Here is a tiny trained network, its code and every weight. The questions are about switching its units off for an input and a target symbol, where a switched-off unit gives its printed mean instead of its output.

import numpy as np


def w(rows, s, z=0):
    codes = np.array(rows[::2]) - 128.0
    scale = np.full(codes.shape[1], s)
    scale[-1] = z or s
    return codes * scale


def f(y):
    return np.maximum(y, 0)


def softmax(a):
    e = np.exp(a - a.max(-1, keepdims=True))
    return e / e.sum(-1, keepdims=True)


def log_softmax(a):
    a = a - a.max(-1, keepdims=True)
    return a - np.log(np.exp(a).sum(-1, keepdims=True))


def net(x, mask):
    ids = ['αδζηθλμξστφ'.index(c) for c in x.split()]
    T = len(ids)
    res = E[ids] + P[:T]
    q, k, v = (res @ M[0].T for M in (Q, K, V))
    z = softmax(np.where(np.tri(T) > 0, q @ k.T / 2**0.5, -1e9)) @ v
    res = res + np.where(mask[0], z, O[0][:, -1]) @ O[0][:, :-1]
    y = f(res @ A[0][:, :-1].T + A[0][:, -1])
    res = res + np.where(mask[1:17], y, B[0][:, -1]) @ B[0][:, :-1]
    return log_softmax(res[-1] @ U[:, :-1].T + U[:, -1])


Q, K, V, O, A, B = {}, {}, {}, {}, {}, {}
E = w([
[202,170,167,61],'α',
[155,121,116,222],'δ',
[239,149,135,56],'ζ',
[139,2,42,106],'η',
[89,98,165,99],'θ',
[193,136,146,67],'λ',
[131,102,152,85],'μ',
[169,134,158,72],'ξ',
[66,156,35,188],'σ',
[123,126,179,79],'τ',
[21,69,75,81],'φ',
],0.015)
P = w([
[80,60,254,51],'0',
[159,134,94,91],'1',
[158,137,97,92],'2',
[159,140,95,94],'3',
[161,137,96,96],'4',
[159,136,97,94],'5',
[153,135,102,92],'6',
[156,132,98,98],'7',
[157,133,100,97],'8',
[150,130,107,97],'9',
[151,124,107,97],'10',
[152,121,112,92],'11',
[152,120,113,86],'12',
],0.0097)
Q[0] = w([
[101,232,110,192],'head 1',
[155,100,252,31],'head 1',
],0.014)
K[0] = w([
[102,222,105,122],'head 1',
[125,61,252,60],'head 1',
],0.012)
V[0] = w([
[3,89,172,166],'head 1',
[101,48,50,127],'head 1',
],0.011)
O[0] = w([
[105,249,160,173,164],'head 1',
[106,188,18,57,252],'head 1',
],0.012,0.0034)
A[0] = w([
[136,155,124,76,180],'neuron 1',
[87,161,179,61,228],'neuron 2',
[226,131,161,84,172],'neuron 3',
[110,75,121,77,122],'neuron 4',
[158,174,227,206,212],'neuron 5',
[131,125,90,129,137],'neuron 6',
[86,196,67,183,172],'neuron 7',
[30,212,104,145,189],'neuron 8',
[138,2,107,106,101],'neuron 9',
[67,184,101,148,126],'neuron 10',
[93,105,145,62,171],'neuron 11',
[197,144,174,122,254],'neuron 12',
[190,78,223,249,104],'neuron 13',
[167,125,88,94,160],'neuron 14',
[184,72,207,209,185],'neuron 15',
[32,71,101,127,90],'neuron 16',
],0.0094,0.0061)
B[0] = w([
[126,119,113,164,236],'neuron 1',
[156,27,2,191,240],'neuron 2',
[98,60,136,151,240],'neuron 3',
[137,122,193,164,209],'neuron 4',
[19,195,121,143,240],'neuron 5',
[115,167,151,127,188],'neuron 6',
[162,132,189,137,226],'neuron 7',
[176,112,162,174,246],'neuron 8',
[181,197,180,157,243],'neuron 9',
[170,115,164,120,194],'neuron 10',
[167,57,132,186,214],'neuron 11',
[40,66,134,130,255],'neuron 12',
[192,228,109,13,218],'neuron 13',
[110,130,141,166,244],'neuron 14',
[140,182,75,11,239],'neuron 15',
[119,117,234,160,180],'neuron 16',
],0.0077,0.009)
U = w([
[65,165,229,174,44],'α',
[66,245,74,95,114],'δ',
[86,121,61,70,169],'ζ',
[93,57,42,141,203],'η',
[195,118,197,105,2],'θ',
[48,116,76,165,178],'λ',
[125,111,116,89,201],'μ',
[169,215,127,58,94],'ξ',
[181,228,181,155,105],'σ',
[189,157,1,116,128],'τ',
[141,41,170,198,127],'φ',
],0.0092,0.0042)

Each question gives the input, a string of symbols that net reads in full, and the target symbol t.
The units are the heads (2 rows each of Q, K, V and O) and the neurons (one row each of A and B). Each row of codes is followed by its name. A weight is (code - 128) times the scale printed after its matrix; where a second scale follows, it is the last column's (O, A, B and U).
mask holds one flag per unit, heads first, then neurons. A switched-off unit (its flag False) gives its mean, the last column of its rows in O or B, instead of its output. The means were averaged over made-up inputs and are rounded, as every weight is.
A unit's drop is (log p(t) with every unit on - log p(t) with that unit switched off) / (log p(t) with every unit on - log p(t) with every unit switched off).
The circuit of an input: a set's keep is (log p(t) with only the set's units on - log p(t) with every unit switched off) / (log p(t) with every unit on - log p(t) with every unit switched off). Starting from the 12 units with the biggest drops (on a tie, the unit counted first), units are removed one at a time, each time the one whose removal leaves the highest keep (on an exact tie, the one counted first), for as long as the keep stays at least 0.8.
units of the circuit, in order: the units of the circuit, biggest drop first
top k neurons: the k neurons with the biggest drops, biggest first
drop when u is switched off: that unit's drop, to one decimal
input φ δ φ τ ξ μ ξ α ζ η η θ θ, target σ: units of the circuit, in order => (head 1; neuron 8)
input φ ζ τ λ η σ δ μ, target σ: units of the circuit, in order => (head 1; neuron 8)
input τ ξ θ φ ζ μ τ θ σ τ η μ, target δ: top 2 neurons => (neuron 5; neuron 13)
input φ σ η μ φ η ζ τ φ α, target σ: top 2 neurons => (neuron 8; neuron 7)
input η σ α ξ ζ δ δ η ζ μ α, target τ: units of the circuit, in order => (head 1; neuron 2)
input σ δ η ζ θ η α τ ξ, target φ: units of the circuit, in order => (head 1; neuron 15)
input α φ ξ, target ξ: top 4 neurons => (neuron 13; neuron 15; neuron 9; neuron 2)
input α σ ξ μ, target ξ: units of the circuit, in order => (head 1; neuron 13; neuron 15)
input ζ τ α α ζ λ τ λ λ ξ τ, target θ: units of the circuit, in order => (head 1; neuron 9; neuron 13)
input η α τ τ σ δ α σ τ θ α τ η, target τ: units of the circuit, in order => (head 1)
input σ θ μ λ μ φ σ λ, target φ: top 4 neurons => (neuron 15; neuron 13; neuron 5; neuron 3)
input τ ξ ξ μ σ σ ζ μ σ ζ φ λ ξ, target δ: top 2 neurons => (neuron 5; neuron 13)
input τ α η τ ζ φ ζ φ σ η θ μ λ, target δ: top 2 neurons => (neuron 5; neuron 13)
input α σ τ μ ζ η α ζ μ θ, target ξ: top 2 neurons => (neuron 13; neuron 15)
input ξ ξ θ ζ ζ τ, target ζ: top 2 neurons => (neuron 9; neuron 15)
input δ φ σ α τ φ σ λ, target η: top neuron => (neuron 9)
input η ζ λ θ δ τ, target τ: top 2 neurons => (neuron 2; neuron 12)
input α η μ τ η τ, target ξ: top 2 neurons => (neuron 13; neuron 15)
input τ φ φ η ζ τ φ α α, target δ: top 2 neurons => (neuron 5; neuron 13)
input μ τ ζ τ, target λ: top 4 neurons => (neuron 2; neuron 5; neuron 9; neuron 13)
input ζ τ τ η θ, target θ: top neuron => (neuron 9)
input σ α ζ θ α τ α η η α ξ δ θ, target φ: top 2 neurons => (neuron 15; neuron 13)
input τ ξ θ θ, target δ: drop when head 1 is switched off => 2.2
input δ ζ η δ ξ α δ σ η φ, target φ: drop when neuron 15 is switched off => 0.1
input τ δ τ τ φ φ σ α θ, target δ: drop when head 1 is switched off => 2.1
input θ τ τ η σ μ δ η α ξ μ μ τ, target α: drop when head 1 is switched off => 2.9
